[[ 15 -26 -44 -41 -45]
 [-85 -38 -37 -33  78]
 [ 27 -38 -42 -32 -66]
 [ -4 -10  24  51  28]
 [  7   2 -30 -39 -18]
 [ 12   7  14  -4  -3]
 [ 83  22  -4  21 -67]
 [-64 -36 -50 -58  43]
 [ 19  13 -15 -42  -8]]
|
[[-45  78 -66  28 -18  -3 -67  43  -8]
 [-41 -33 -32  51 -39  -4  21 -58 -42]
 [-44 -37 -42  24 -30  14  -4 -50 -15]
 [-26 -38 -38 -10   2   7  22 -36  13]
 [ 15 -85  27  -4   7  12  83 -64  19]]

[[-30 -10  75   3  32  25  -7]
 [-24  22  16 -30  22   9 -51]
 [  3 -30  39 -26  -1 -20  56]
 [ -6  10  -2 -16 -19 -30  28]
 [-38   4 -63  12 -45  32 -45]
 [  5 -21  35  -2  37  23 -48]
 [-31 -38  14 -12  -6  28 -17]
 [ 64 -18  -6 -29  -7 -31 -32]]
|
[[ -7 -51  56  28 -45 -48 -17 -32]
 [ 25   9 -20 -30  32  23  28 -31]
 [ 32  22  -1 -19 -45  37  -6  -7]
 [  3 -30 -26 -16  12  -2 -12 -29]
 [ 75  16  39  -2 -63  35  14  -6]
 [-10  22 -30  10   4 -21 -38 -18]
 [-30 -24   3  -6 -38   5 -31  64]]

[[-16  22  18 -11  -5 -30 -10 -12  32  48 -24]
 [ -2 -20  41 -21   6 -16  -9  -7  24  64  18]
 [ 20 -49  39 -10   9  66  -5   1 -47   2  85]
 [-30 -39  24  -8 -14  30 -11 -17  35  24  18]
 [-12 -79  34 -12   0  29  -6  -7  40  19  40]
 [ 50 -67  -1  16  23  18  25  26  -2 -12  26]
 [ -5  13 -41  20  -5   6  10   6   6 -49 -34]]
|
[[-24  18  85  18  40  26 -34]
 [ 48  64   2  24  19 -12 -49]
 [ 32  24 -47  35  40  -2   6]
 [-12  -7   1 -17  -7  26   6]
 [-10  -9  -5 -11  -6  25  10]
 [-30 -16  66  30  29  18   6]
 [ -5   6   9 -14   0  23  -5]
 [-11 -21 -10  -8 -12  16  20]
 [ 18  41  39  24  34  -1 -41]
 [ 22 -20 -49 -39 -79 -67  13]
 [-16  -2  20 -30 -12  50  -5]]

[[-52   5  22 -45 -50]
 [-47 -10 -27  -4   7]
 [-43   8  18 -38 -42]
 [ 33 -95 -44  -7  -9]
 [ 18 -75  -3  18   3]
 [ 39  -2  13 -17 -35]]
|
[[-50   7 -42  -9   3 -35]
 [-45  -4 -38  -7  18 -17]
 [ 22 -27  18 -44  -3  13]
 [  5 -10   8 -95 -75  -2]
 [-52 -47 -43  33  18  39]]

[[ 51 -10 -70  -7  35  -7]
 [ -2 -38  13  11  46  27]
 [-15 -36 -37  11 -17  47]
 [-20   7  21  -7 -92   8]
 [  2  52   2 -38 -68  52]
 [ -4  12 -36  -9 -79  48]]
|
[[ -7  27  47   8  52  48]
 [ 35  46 -17 -92 -68 -79]
 [ -7  11  11  -7 -38  -9]
 [-70  13 -37  21   2 -36]
 [-10 -38 -36   7  52  12]
 [ 51  -2 -15 -20   2  -4]]

[[-31   6 -17 -14  82  14  -3  17 -66   1  70  52  -4]
 [ 52  -5  43   7  35   3  79  57  23  89   3 -12  39]]
|
[[ -4  39]
 [ 52 -12]
 [ 70   3]
 [  1  89]
 [-66  23]
 [ 17  57]
 [ -3  79]
 [ 14   3]
 [ 82  35]
 [-14   7]
 [-17  43]
 [  6  -5]
 [-31  52]]

[[-24  94  68  48]
 [ 69  24  71 105]
 [-23  49  88  94]]
|
[[ 48 105  94]
 [ 68  71  88]
 [ 94  24  49]
 [-24  69 -23]]
---
[[ -2 -36  93  -3  -8   3  -7]
 [ -2  41 -22  -3   2 -52 -18]
 [  2 -58  24  -3   7 -52   1]
 [-10  10  -4  11  12 -65 -12]
 [-19   6 -50   6  -6  48 -14]
 [ -5  36  56 -10  -8 -35  17]
 [ -7  97  20  22   8  24   0]
 [ -7 -39 -44  -1  -4   3   6]
 [ -6   9  26   3  -3 -71  -6]
 [ 25  38 -39 -24  -2 -27  12]
 [-10 -16 -58   2 -12 -64   5]
 [ -1  20   0   1   4   5   2]]
|
[[ -2 -36  93  -3  -8   3  -7]
 [ -5  36  56 -10  -8 -35  17]
 [ -6   9  26   3  -3 -71  -6]
 [  2 -58  24  -3   7 -52   1]
 [ -7  97  20  22   8  24   0]
 [ -1  20   0   1   4   5   2]
 [-10  10  -4  11  12 -65 -12]
 [ -2  41 -22  -3   2 -52 -18]
 [ 25  38 -39 -24  -2 -27  12]
 [ -7 -39 -44  -1  -4   3   6]
 [-19   6 -50   6  -6  48 -14]
 [-10 -16 -58   2 -12 -64   5]]

[[ 49  13 -33]
 [-82  12   7]
 [-85  17  -6]
 [-64  30 -51]
 [  7  63 -63]
 [-60  30  -9]
 [ 57  -4  31]
 [-25  44 -30]]
|
[[ 57  -4  31]
 [-82  12   7]
 [-85  17  -6]
 [-60  30  -9]
 [-25  44 -30]
 [ 49  13 -33]
 [-64  30 -51]
 [  7  63 -63]]

[[ 64 -41 -20 -42 -17  43  83  36  41]
 [  2 -58 -91  44  17 -75 -51  57   8]
 [ -2  20  14 -24 -28  -1  12 -21 -13]
 [ 26 -65   1  47 -39 -13  86   6  42]
 [-16 -26 -37  85  67 -26 -97  29   8]
 [-55 -18  34   8 -16 -37 -14 -15 -40]]
|
[[-55 -18  34   8 -16 -37 -14 -15 -40]
 [ -2  20  14 -24 -28  -1  12 -21 -13]
 [ 26 -65   1  47 -39 -13  86   6  42]
 [ 64 -41 -20 -42 -17  43  83  36  41]
 [-16 -26 -37  85  67 -26 -97  29   8]
 [  2 -58 -91  44  17 -75 -51  57   8]]

[[ 13 -38  11 -10 -19   2 -33  25  49   2  12  71 -20 -30 -48]
 [ 12  17  -6  70 -34 -35 -38  27 -32   4  48 -12 -13 -14 -25]
 [ 17  43  12 -15   0  19 -40 -23  92 -32  20   1 -15  24  17]]
|
[[ 17  43  12 -15   0  19 -40 -23  92 -32  20   1 -15  24  17]
 [ 13 -38  11 -10 -19   2 -33  25  49   2  12  71 -20 -30 -48]
 [ 12  17  -6  70 -34 -35 -38  27 -32   4  48 -12 -13 -14 -25]]

[[-66  16  24 -45 -14   0   9]
 [ 37  -3 -11  14  -7  15   0]
 [ -7 -14  -3  -3 -21  28  37]
 [ 88 -15 -14 -11 -22  16  -5]
 [-31  17  27 -17 -53   5 -20]
 [ 91 -26 -12  42  40  36  -9]
 [ 38 -10 -23  46 -58   1   1]
 [  3   9 -13  16  42 -37  -9]
 [  3  12  46   8 -66  40 -58]
 [ 20   8 -18 -28 -47 -36  -4]]
|
[[  3  12  46   8 -66  40 -58]
 [-31  17  27 -17 -53   5 -20]
 [-66  16  24 -45 -14   0   9]
 [ -7 -14  -3  -3 -21  28  37]
 [ 37  -3 -11  14  -7  15   0]
 [ 91 -26 -12  42  40  36  -9]
 [  3   9 -13  16  42 -37  -9]
 [ 88 -15 -14 -11 -22  16  -5]
 [ 20   8 -18 -28 -47 -36  -4]
 [ 38 -10 -23  46 -58   1   1]]

[[  1  31   2   4   1  -3   2  33]
 [  1  -1   1  -4  -5  -4   5  12]
 [-16  36  -7  -1 -10 -11  13   5]
 [  2  -6  -1   1   3   8   2 -35]
 [ 11 -21  -2   7 -27   2  -3 -83]
 [  2 -48  -9  -3 -18   3   4   6]
 [ -3 -56  -8  -1 -12  -9  -3  17]]
|
[[  1  31   2   4   1  -3   2  33]
 [  1  -1   1  -4  -5  -4   5  12]
 [  2  -6  -1   1   3   8   2 -35]
 [ 11 -21  -2   7 -27   2  -3 -83]
 [-16  36  -7  -1 -10 -11  13   5]
 [ -3 -56  -8  -1 -12  -9  -3  17]
 [  2 -48  -9  -3 -18   3   4   6]]

[[  0 -46  35  15]
 [-24 -59  16  -8]
 [ 22  -9  47  11]
 [  3  39  37  34]
 [-45 107 -34 -26]
 [-57   7  11   4]
 [-80  54  25  17]
 [-49  24  14  10]]
|
[[ 22  -9  47  11]
 [  3  39  37  34]
 [  0 -46  35  15]
 [-80  54  25  17]
 [-24 -59  16  -8]
 [-49  24  14  10]
 [-57   7  11   4]
 [-45 107 -34 -26]]

[[-48  64  63  47]
 [-25  49  84  48]
 [  7  25  99  43]
 [-40  59  71  47]
 [-17  44  89  48]
 [ -1  32  97  45]
 [-68  72  35  41]
 [-61  70  45  44]
 [-33  54  78  47]
 [-55  67  54  45]
 [ -9  38  94  46]]
|
[[  7  25  99  43]
 [ -1  32  97  45]
 [ -9  38  94  46]
 [-17  44  89  48]
 [-25  49  84  48]
 [-33  54  78  47]
 [-40  59  71  47]
 [-48  64  63  47]
 [-55  67  54  45]
 [-61  70  45  44]
 [-68  72  35  41]]
